Here is a tiny trained network, its code and every weight. The questions are about switching its units off for an input and a target symbol, where a switched-off unit gives its printed mean instead of its output.

import numpy as np


def w(rows, s, z=0):
    codes = np.array(rows[::2]) - 128.0
    scale = np.full(codes.shape[1], s)
    scale[-1] = z or s
    return codes * scale


def norm(h):
    return h / np.sqrt((h * h).mean(-1, keepdims=True) + 1e-5)


def f(y):
    return y / 2 * (1 + np.tanh(0.7978845608 * (y + 0.044715 * y**3)))


def softmax(a):
    e = np.exp(a - a.max(-1, keepdims=True))
    return e / e.sum(-1, keepdims=True)


def log_softmax(a):
    a = a - a.max(-1, keepdims=True)
    return a - np.log(np.exp(a).sum(-1, keepdims=True))


def net(x, mask):
    ids = ['ΞΠΣζθτ'.index(c) for c in x.split()]
    T = len(ids)
    res = E[ids] + P[:T]
    q, k, v = (norm(res) @ M[0].T for M in (Q, K, V))
    z = softmax(np.where(np.tri(T) > 0, q @ k.T / 3**0.5, -1e9)) @ v
    res = res + np.where(mask[0], z, O[0][:, -1]) @ O[0][:, :-1]
    y = f(norm(res) @ A[0][:, :-1].T + A[0][:, -1])
    res = res + np.where(mask[1:13], y, B[0][:, -1]) @ B[0][:, :-1]
    return log_softmax(norm(res)[-1] @ U[:, :-1].T + U[:, -1])


Q, K, V, O, A, B = {}, {}, {}, {}, {}, {}
E = w([
[171,102,56],'Ξ',
[147,76,103],'Π',
[177,102,80],'Σ',
[39,140,62],'ζ',
[110,134,253],'θ',
[79,171,155],'τ',
],0.024)
P = w([
[120,116,100],'0',
[116,109,93],'1',
[229,136,199],'2',
[110,189,102],'3',
[70,133,64],'4',
[252,126,141],'5',
[110,201,102],'6',
[65,131,53],'7',
[245,112,128],'8',
[109,201,101],'9',
[63,126,50],'10',
[238,94,123],'11',
[110,201,102],'12',
],0.014)
Q[0] = w([
[43,100,172],'H0',
[225,2,124],'H0',
[11,122,225],'H0',
],0.006)
K[0] = w([
[252,139,129],'H0',
[59,39,108],'H0',
[218,132,112],'H0',
],0.012)
V[0] = w([
[127,48,161],'H0',
[204,160,107],'H0',
[97,2,101],'H0',
],0.0065)
O[0] = w([
[224,209,114,27],'H0',
[186,2,168,102],'H0',
[170,203,63,7],'H0',
],0.0079,0.002)
A[0] = w([
[164,47,166,139],'N0',
[7,118,66,25],'N1',
[103,140,100,98],'N2',
[118,141,101,126],'N3',
[75,134,190,114],'N4',
[99,226,117,152],'N5',
[102,75,144,180],'N6',
[55,176,79,2],'N7',
[130,92,171,125],'N8',
[187,150,111,159],'N9',
[76,138,177,143],'N10',
[189,47,102,154],'N11',
],0.016,0.0097)
B[0] = w([
[166,119,120,157],'N0',
[196,183,203,244],'N1',
[147,130,165,146],'N2',
[176,111,188,156],'N3',
[107,91,77,231],'N4',
[130,45,140,254],'N5',
[184,116,55,185],'N6',
[234,176,126,170],'N7',
[168,216,112,138],'N8',
[142,67,255,177],'N9',
[150,101,39,243],'N10',
[61,211,179,223],'N11',
],0.0065)
U = w([
[227,89,41,2],'Ξ',
[151,233,193,204],'Π',
[180,88,146,100],'Σ',
[103,249,125,72],'ζ',
[126,159,198,225],'θ',
[35,117,110,149],'τ',
],0.014,0.007)

Each question gives the input, a string of symbols that net reads in full, and the target symbol t.
The units are the heads (3 rows each of Q, K, V and O) and the neurons (one row each of A and B). Each row of codes is followed by its name. A weight is (code - 128) times the scale printed after its matrix; where a second scale follows, it is the last column's (O, A, B and U).
mask holds one flag per unit, heads first, then neurons. A switched-off unit (its flag False) gives its mean, the last column of its rows in O or B, instead of its output. The means were averaged over made-up inputs and are rounded, as every weight is.
A unit's drop is (log p(t) with every unit on - log p(t) with that unit switched off) / (log p(t) with every unit on - log p(t) with every unit switched off).
The circuit of an input: a set's keep is (log p(t) with only the set's units on - log p(t) with every unit switched off) / (log p(t) with every unit on - log p(t) with every unit switched off). Starting from the 12 units with the biggest drops (on a tie, the unit counted first), units are removed one at a time, each time the one whose removal leaves the highest keep (on an exact tie, the one counted first), for as long as the keep stays at least 0.8.
circuit, biggest first: the units of the circuit, biggest drop first
unit that matters most: the unit with the biggest drop
k most important neurons: the k neurons with the biggest drops, biggest first
drop when u is switched off: that unit's drop, to one decimal
input τ θ Π Π θ Ξ, target Π: circuit, biggest first	N11; N5; N10
input τ τ Σ τ τ Ξ τ Ξ ζ τ Ξ Σ, target θ: 2 most important neurons	N11; N9
input Ξ Ξ τ τ Ξ, target τ: circuit, biggest first	N11; N7; H0
input Ξ τ τ τ τ ζ Π, target Π: unit that matters most	N1
input τ Ξ Π ζ Π τ θ Σ, target τ: circuit, biggest first	N11; N7
input ζ Σ τ τ Ξ Π Σ τ Π, target θ: 3 most important neurons	N11; N9; N10
input τ τ Π τ Π τ Σ, target Σ: 4 most important neurons	N9; N1; N10; N6
input Σ τ Π Π Π Ξ τ τ Σ Σ, target Σ: 3 most important neurons	N9; N10; N1
input Π Π ζ, target Π: 3 most important neurons	N10; N4; N7
input θ τ τ Ξ Σ ζ Π τ Π ζ τ, target Π: 3 most important neurons	N1; N7; N2
input τ θ ζ τ Π, target ζ: 2 most important neurons	N5; N11
input Π τ Ξ Ξ Π Π τ τ τ, target Ξ: 3 most important neurons	N11; N1; N10
input τ τ Ξ, target Π: 2 most important neurons	N11; N5
input τ τ τ Π τ Σ Σ τ Π, target θ: 3 most important neurons	N11; N10; N9
input τ Π Ξ τ τ ζ ζ τ Ξ τ θ, target Ξ: 3 most important neurons	N6; N11; N10
input τ τ τ Ξ θ τ Ξ Σ Σ, target θ: drop when N9 is switched off	0.5
input τ Ξ Ξ ζ τ τ Ξ Ξ Ξ ζ θ, target Ξ: drop when N11 is switched off	0.3
input Ξ τ τ ζ Σ, target τ: drop when N7 is switched off	0.6
